Each row of numbers belongs to one of the things below and depends on some of the facts about them. Some rows are named. Which thing is each other row?

Named rows:
rukon: [  8 -11  13 -18 -22  -3  -6 -34 -24  16  12 -14   3 -16  21  27 -12  12
  -1   0 -18   7  31   1  14  11 -24]
rolem: [ -1   5   7 -16   0   8 -15  -2  -2  15   8  10  -6 -10  16   4   5   6
   8   6   2  12   3  -3  16  13  -5]
droko: [ -8   3  19 -16  14 -14   5  -7   5  12  23  19  18 -19   0   1 -14   0
  21  -9  30   9  26  11  12   7 -16]
gugin: [ -2  17  13 -18   6 -10   5  -1  11  13  26  -4  14 -18   1   8  -1  -5
  11   3  15  23  38   6  -3  -2 -15]
liluk: [  2  22  23  -7 -10  -5  16  10 -11  10  15 -14   1  -9 -20   5   8  -5
   9 -13  10  15  19   7 -13 -10 -14]
grikobri: [  0  16  22 -10 -10  19 -10  21 -15   9  -2 -11 -18  -4 -11   8  14   2
   7  -3   3   6  -7   1  -2  -3   6]
pudredis: [  8 -27  17  12 -13  14  21  18 -20  -3 -16  22   4  -1 -23   4  -7  22
  12 -26  -5  10   1  13  22  -4 -23]
pagrom: [  8 -23  19  11 -14  16  19  21 -21  -4 -16  20   4  -2 -23   6 -10  21
  15 -24  -2  10   3  12  21  -6 -20]
fleda: [  8  -6   9  13  -7   3  25   8  -2   2 -12  10   4  -2 -33  -3  15  19
  -7 -22 -15  10  -4   4  17   7 -37]
kletus: [-12  -1   7   1 -10  10 -29 -24 -22  10   8   0   1  -3  -3  11   9  16
  13   3  -6  -9   1   1  -8   4 -15]
nelun: [ -5  21  -4   5 -26  12 -17  -4 -21  15   2  23   6  10  15 -10   9  16
  20   1   2  14   1   1 -24 -11 -28]
pufur: [  1  26  -9   7 -37  10  -6  -5 -25  15   2  26  15  10  19 -11   1  16
  21  -1   1  26  14   5 -32 -20 -39]
povemum: [  2   6 -14  12  -3   4 -15 -31 -30 -14   5  28  -5  -1  -2   2 -34  -5
  14   3  10 -14  -7  19  -6 -18  -7]
ledozik: [  9  25 -18   8   3  11 -12 -20  16  -4  -5 -12  11  -9 -22  -2  23  14
 -11  -1 -13  -2   6  13 -15  -1 -35]
faflesen: [ -7   8  -2   4  -5   9 -16 -13 -13   5   7   4   9  -2  -9   5   2   9
  15   3  -1   2   9   8 -16  -9 -18]
skalo: [  0   4 -14  13  -3   3 -13 -28 -31 -13   9  28  -6   3  -5   4 -33  -6
  14   8   8 -10  -7  16  -8 -18  -5]
teflu: [  1   0  -1   3  -4   5  -7  -2 -15  -1  13  -4 -15  -2   3  18   9  13
   6   3  20  18   1  14   4  -7 -31]
sozemel: [ -2  14  15   5   5   3 -20   3 -22  10  11   6  12   3   1  12   1  17
 -14   1  10  15  -7   2  10  -4 -10]
lunur: [  4 -18  15  19   4  16  -6  16 -24  -2  -8  21  30   3  -7  16 -19  33
  -2  -9   4  23   4  18  27 -16 -16]
losto: [ -2  21  17   0   6  20 -31  18 -16   7   6 -13   8  -1   3  20   5  12
 -12  10   9  19  -1   5   3 -14   7]
demen: [-10  26  26  -1  15 -15  -3   4 -10  14  30  -6  32  -6 -12  11  -4   8
  -2  -8  31  23  23  13  -5 -14 -18]

There are 2 kinds of fact about the things: φ, ξ.
φ: points at; ξ: belongs to class
ledozik φ kiflum; pleplek φ plodrokir; lafi φ tedo; drize φ flitas; floni φ gufek; zibre φ pleplek
losto φ grikobri; suzun φ foste; gugin φ brabrin; plogral φ nute; kelos φ pogral; tretir φ grasten
liluk φ naklen; liretras φ reran; skovo φ driklin; grasten φ vili; skita φ liretras; dabak φ zibre
trabi φ trasol; tedo φ digan; skiral φ kikul; kiple φ tramas; luskul φ brizas; bropu φ stikas
reran φ branum; pufur φ plidro; gese φ nelun; droko φ zusir; nogriskes φ pluke; faflesen φ flinim
nonol φ kufe; mozon φ raplugrir; ploflukin φ drusas; dabasun φ ploflukin; trudrenir φ dabak; dreva φ bropu
tuklin φ liluk; trasol φ movutre; teflu φ gozi; povemum φ lidu; fodres φ gemi; drusas φ grobrem
kleskel φ siplis; troplur φ plutotrol; nubik φ dudasul; pogral φ rukon; stugro φ vobra; foste φ traklar
butu φ suzun; grimak φ ploflos; tigri φ skesisol; kiflum φ trisis; branum φ fleda; kifle φ lafi
raplugrir φ dretro; rufan φ kelos; doklek φ skupludel; skesisol φ flubustam; plidro φ flodrus; legul φ gefe
naklen φ gofo; lidu φ kiple; grenun φ droko; pagrom φ lunur; rukon φ dreva; briron φ gridruva
tuplo φ papler; testida φ vilaban; vobra φ briron; nostam φ nomol; druzomik φ kifle; babral φ mudol
skupludel φ testida; stikas φ troplur; zusir φ tuplur; demen φ dubos; brabrin φ zomodra; klodrem φ namis
febri φ babral; flukon φ ledozik; plikitrar φ skelinar; tramas φ serim; pudredis φ pagrom; bratras φ grenun
gemi φ drobrun; vili φ brosatrul; briten φ klaplisas; flubustam φ rusten; traklar φ legul; dubos φ tuplo
trezen φ genok; digan φ grutum; gradri φ tuklin; sozemel φ stufem; genok φ flukon; dudasul φ losto
klaplisas φ doklek; pepa φ trudrenir; lunur φ febri; gedrati φ tridon; tilok φ bona; kufe φ kletus
brosatrul φ pufur; daklok φ plikitrar; vilaban φ geren; stufem φ mozon; flitas φ skiral; fleda φ zuri
pluke φ dabasun; dromam φ tonis; kikul φ lekofler; drobrun φ brovak; ploflos φ dromam; mudol φ tigri
flodrus φ plogral; zutril φ druzomik; trisis φ skita; brizas φ kleskel; serim φ briten; zeflistim φ gese
plutotrol φ nonol; gufek φ drize; bona φ zutril; grikobri φ nostam; lekofler φ skalo; papler φ bratras
driklin φ tilok; zomodra φ demen; flinim φ gradri; tonis φ pudredis; grodek φ tretir; kletus φ daklok
geren φ trezen; grobrem φ rufan; galogu φ plinas; gofo φ gugin; skator φ nubik; skalo φ povemum
nelun φ fodres; namis φ sozemel; tuplur φ galogu; nute φ zeflistim; tridon φ pepa; movutre φ nogriskes
gridruva φ skator; rusten φ stugro; kletro φ grodek; zuri φ grimak; grutum φ floni; plinas φ butu
gozi φ gedrati; ledozik ξ 646; pleplek ξ 716; plako ξ 646; dretro ξ 559; lafi ξ 949
drize ξ 425; floni ξ 425; zibre ξ 646; losto ξ 949; suzun ξ 425; gugin ξ 425
plogral ξ 646; rolem ξ 425; kelos ξ 425; nomol ξ 425; tretir ξ 949; liluk ξ 559
liretras ξ 425; skovo ξ 716; grasten ξ 425; skita ξ 949; dabak ξ 716; trabi ξ 559
tedo ξ 425; skiral ξ 716; kiple ξ 949; luskul ξ 559; bropu ξ 716; reran ξ 716
pufur ξ 646; gese ξ 559; droko ξ 425; nogriskes ξ 646; faflesen ξ 646; nonol ξ 559
mozon ξ 949; ploflukin ξ 425; dabasun ξ 646; trudrenir ξ 559; dreva ξ 716; tuklin ξ 716
trasol ξ 646; teflu ξ 716; povemum ξ 646; fodres ξ 716; drusas ξ 949; kleskel ξ 559
troplur ξ 425; nubik ξ 949; pogral ξ 425; stugro ξ 949; foste ξ 716; butu ξ 646
grimak ξ 425; tigri ξ 949; kiflum ξ 949; branum ξ 646; kifle ξ 716; raplugrir ξ 559
rufan ξ 425; brovak ξ 949; doklek ξ 646; skesisol ξ 425; plidro ξ 559; legul ξ 646
naklen ξ 559; lidu ξ 559; grenun ξ 716; pagrom ξ 559; rukon ξ 425; briron ξ 716
tuplo ξ 716; testida ξ 716; vobra ξ 425; nostam ξ 425; druzomik ξ 646; skelinar ξ 559
babral ξ 425; skupludel ξ 949; stikas ξ 716; zusir ξ 559; demen ξ 949; brabrin ξ 949
klodrem ξ 949; febri ξ 646; flukon ξ 559; plikitrar ξ 716; tramas ξ 646; pudredis ξ 559
bratras ξ 949; gemi ξ 425; vili ξ 425; briten ξ 949; flubustam ξ 559; traklar ξ 949
dubos ξ 716; trezen ξ 949; flasker ξ 716; dritris ξ 559; digan ξ 646; gradri ξ 716
sozemel ξ 949; genok ξ 559; dudasul ξ 646; klaplisas ξ 646; pepa ξ 646; lunur ξ 949
gedrati ξ 646; tilok ξ 425; kufe ξ 559; brosatrul ξ 559; siplis ξ 559; daklok ξ 425
vilaban ξ 646; stufem ξ 646; flitas ξ 646; fleda ξ 559; pluke ξ 716; dromam ξ 646
kikul ξ 646; drobrun ξ 425; ploflos ξ 425; mudol ξ 559; flodrus ξ 949; zutril ξ 425
trisis ξ 425; brizas ξ 425; serim ξ 949; zeflistim ξ 646; plutotrol ξ 949; gufek ξ 646
bona ξ 559; grikobri ξ 559; lekofler ξ 646; papler ξ 425; plodrokir ξ 425; driklin ξ 716
zomodra ξ 559; flinim ξ 949; tonis ξ 949; gefe ξ 716; grodek ξ 425; kletus ξ 646
geren ξ 646; grobrem ξ 559; galogu ξ 559; gofo ξ 425; skator ξ 949; skalo ξ 646
nelun ξ 646; namis ξ 716; drevetas ξ 949; tuplur ξ 646; nute ξ 716; tridon ξ 646
movutre ξ 425; gridruva ξ 425; rusten ξ 425; kletro ξ 949; zuri ξ 646; grutum ξ 425
plinas ξ 716; gozi ξ 425

Which thing is each row?
No name comes twice in this set of rows, the named rows included.
[ -2 -23   3  15  -7  29 -11   4 -16  -7 -14  21  20  -1 -13   9 -16  25
  29  -3  -5   6  12  17   2 -18 -18] -> febri
[  1  -9 -15  16   2  -6   4 -10 -30 -13  26  15 -31   8  -1  18 -15  -7
   3  14  18  15  -9  12   7 -17 -20] -> skiral
[ 12   1  24  -2 -19  31   4  33 -20  -5 -15  -9  -5  -8 -13  19 -12   5
  17  -4  -1  19  17  16  -1 -25   5] -> flubustam
[ 21  45   0   4   5   2 -17 -15 -11  -8  -2  -6   8  -9   2   9 -17   9
 -31  -6  19   0  -8  23   8 -13 -13] -> skupludel
[-11  16  27   2  18 -15  -4  -1 -12  10  29   7  34  -6 -12  10  -9  10
   2 -14  39  16  16  17   2 -10 -18] -> bratras
[ 12 -10   8  -9  -7  29  -6  22  -2  -1 -10   5   9 -16   9  19 -23  11
  18  10  -3  27  29  14  16 -16   3] -> skesisol
[  8  14  18   4   0  29 -23  29 -16  -4  -2 -16  17  -3   0  29 -15  16
  -4   8   7  29  17  15   3 -33   8] -> stugro
[ 19  16 -13  -7   7   4   8 -10  26   5  -1  -3   6 -14  -7  -1  18  13
 -20   1 -14  16  14   1  15  15 -32] -> trisis
[  3  26  11   9 -11  -1  -9   4 -27  13  10  12  19   9  13   6  -5  19
 -13  -4  10  29   4   5  -1 -16 -23] -> tretir
[ 10 -21   6  -5  -3  25   2  16  -3  -2 -11  19  10 -13   7  12 -22  17
  18   2  -2  22  23  11  24  -9  -8] -> babral
[ -4  14   2  -3  -3  31 -32   6  -8   1  -1 -14   2  -5  -8  14   6   8
  18  16  -4   7  11  10 -22 -17   3] -> dudasul
[ 14  13   7   2 -13  -1   8 -12 -35 -12  -3  20 -21  -7  -6   1 -33 -14
   1 -13  16 -10 -14  20   6 -11   0] -> lidu

Now the same things, written a new way:
Named rows:
liretras: [  0  -5 -13 -10  11  -4  -1  -5   4  -3  11  -4  -7  33  -1  -5  -6  13
  -8  -2  -1 -11   8  10  -1   1]
demen: [  0  -6  -4 -14  -3  -1  10  -6 -11  -3  10  -9  -7 -10  -5   6  -5  -9
   5   4   4  -6   3 -12  -6 -23]
dudasul: [  2   0  14  -9  10   0   1  -4  -9  -2 -15  -9   2 -17   0  12   0  -1
 -10 -11   8  14   4  -3  -7 -18]
pluke: [  1  -4  -7 -15  -3  20  -1  -6 -11  -1  -9 -10  12  -7   6  -3  -1  17
  15 -12  -1   3  20   9  -5  -3]
dabasun: [  1  -4   2 -16  -4  -3   1  -4  10   8 -15 -10  14  -4  -5  13  -5  23
  -4 -13   0  -1   1 -11  -7 -17]
tramas: [  0  -3   0  15   7  -2 -11  -7  11  31 -15 -10   6 -16  -6   1  -9 -11
  15  -7   9  -1  -1 -11  -7  22]
raplugrir: [  5  -6  -8 -10   0   0  -4  10 -11  -4  -3  -7   1  -8  -1   7   7 -17
  -3 -11  -1 -11   9  -6  33   5]
plinas: [  2  -6 -11 -15  -3  12  -9  -5 -11   6  -9  -9  -6  -4  12  -8  -2  -6
  18  -5   4  -7  13  -6  -5 -11]
plodrokir: [  1  -7  -8 -14  40   2  -5   5  15  -3  -9 -10  -7   4  -4  -1  17 -12
   1 -10  10 -10  21   9  16   3]
kifle: [  0  16 -12  -6  29  28   1  -6 -13   0 -10  -9  -6   9  18  -8   3  -5
  -7 -11   0  28  -1  14  -3 -23]
doklek: [  1  -5  -2  22  10  -2  -8  -6   8  16  -2  -9  15 -13  -6   9  -9   7
  -4  -6  12  -2   6 -13  -7  17]
nomol: [  0  -5  -6 -14  42   0  -5   7  13  -2  -9  -9  -7   2  -3  -2  18 -13
   0 -11  12  -8  23  13  16   2]
faflesen: [  2  -5  -4 -13   3  -3  -4  -6  -5  12 -15 -10  -2  -5  -5   7  -5   1
 -10 -11   1  -2  -3 -12  -7 -15]
teflu: [  0  -5 -10 -12   5  12  -6  -6 -12   1  -7  -9  -1  -9  14  -6   0  -2
   1 -11  -1   1  14   7  -6   1]
genok: [  4  -6 -11  25   0  -4   2  -7 -12  -2  31  -8  28   5  -3  10  -8  10
 -11  -5   0   0  18  -7  21  11]
flukon: [  3  -8 -11  21  -1  -4   3  -6 -13  -3  31  -8  26   8  -3  11  -7  11
  -9  -6  -1  -1  16  -5  22   8]
febri: [  1  -6  -2 -14  -4  -2  -8  -5   1  25 -19  -7  -6 -11  13   8  -3 -18
 -10 -12   2  -3  -4  -8  -7   9]
gemi: [  1  -5 -12 -10  24  -1  -8  -2  -3  -2 -13 -10  -8  -9  -6  -9   3  -4
  -8 -11  -1 -10   3   4  -6   5]
fodres: [  1  -7 -13 -10  12  22  -8  -5 -12  -1 -10  -9  -6 -19   0  -8   2   0
  -2 -10  -1  -2   6   5  -6  14]
grodek: [  0  -6 -10 -10  13  -2  -9  -5  -7  -2 -12  -6  -8  -3  -5  -9  -1   0
  -8  -9  -1  -6   3   3  -8  -1]
kletus: [  0  -4   0 -15   0  -4  -1  -5  12  11 -15  -9   6  -3  -6  16  -2  11
  -6 -12  -1  -5   1 -12  -5 -14]

Name these rows:
No name comes twice in this set of rows, the named rows included.
[  0  -3   0 -15  -2  -3   0  -5   6  10 -15 -10   8  -5  -5  10  -4  15
  -8 -12  -2   0   0 -12  -7 -15] -> nogriskes
[  1  -7 -10 -13  30  -1  -7   0   3  -3 -12  -9  -8  -5  -5  -8   8  -7
  -5 -12   1 -11   8   5   0   4] -> drobrun
[  3  -7 -12 -15  -4  -3  -7  -6   8  33 -17  -7  -7   9   8  12  -6 -15
  -8 -11  -1  -9  -4 -11  -7   9] -> dromam
[  0   0 -10 -11  10  17  -3  -6 -12  -1  -7  -9  -2  -4  15  -6   0  -1
  -2 -11  -1   9  10   9  -7  -9] -> driklin
[  0  -5  -9  25  14   0  -6  -4 -11   0  18  -9  19 -12   8  -2 -10  15
   6  -9   3   1  32  -2  -7  27] -> testida
[  1  -6 -13  -2  17  -2   3  -5   3  -2  18  -7  -6  32  -4  -6  -7  20
 -10  -1  -1 -10  13  10  -2  -1] -> trisis
[  0  -4  -4 -15  11  -3  -4  -5   3  16 -15  -8  -7  -5  -5  16   4  -8
  -7 -11  10 -11   0 -12  -3 -11] -> legul
[  1  -5  -1  20  10  -1  -9  -6   9  20  -6 -10  14 -14  -6   7  -9   2
   2  -7  11  -3   4 -12  -7  20] -> klaplisas
[  4  -6 -13 -14   0  15   0  -3 -11   3  13 -10   2  18  26   2  -5   7
  -9 -11  -1  -7  14  12  -7  10] -> reran
[  2  -1  11 -16  -3  -3   5  -7 -12  -4  -8   8  -7 -19   9  18  -5 -19
 -10 -11   0   7   6   4  -7  13] -> tigri
[  0  -5  -5 -15  -3   3   8  -6 -12  -3   5  -9  -6 -14  -5  17  -5 -16
   7 -10   1 -10   4 -12  -1  -1] -> traklar
[  0  -6 -12  -7  11  23  -9  -7 -11  -2 -13  -9  -6 -19  -5  -9  -1   3
  -7  -9   0   5  -1   2  -5  20] -> nute

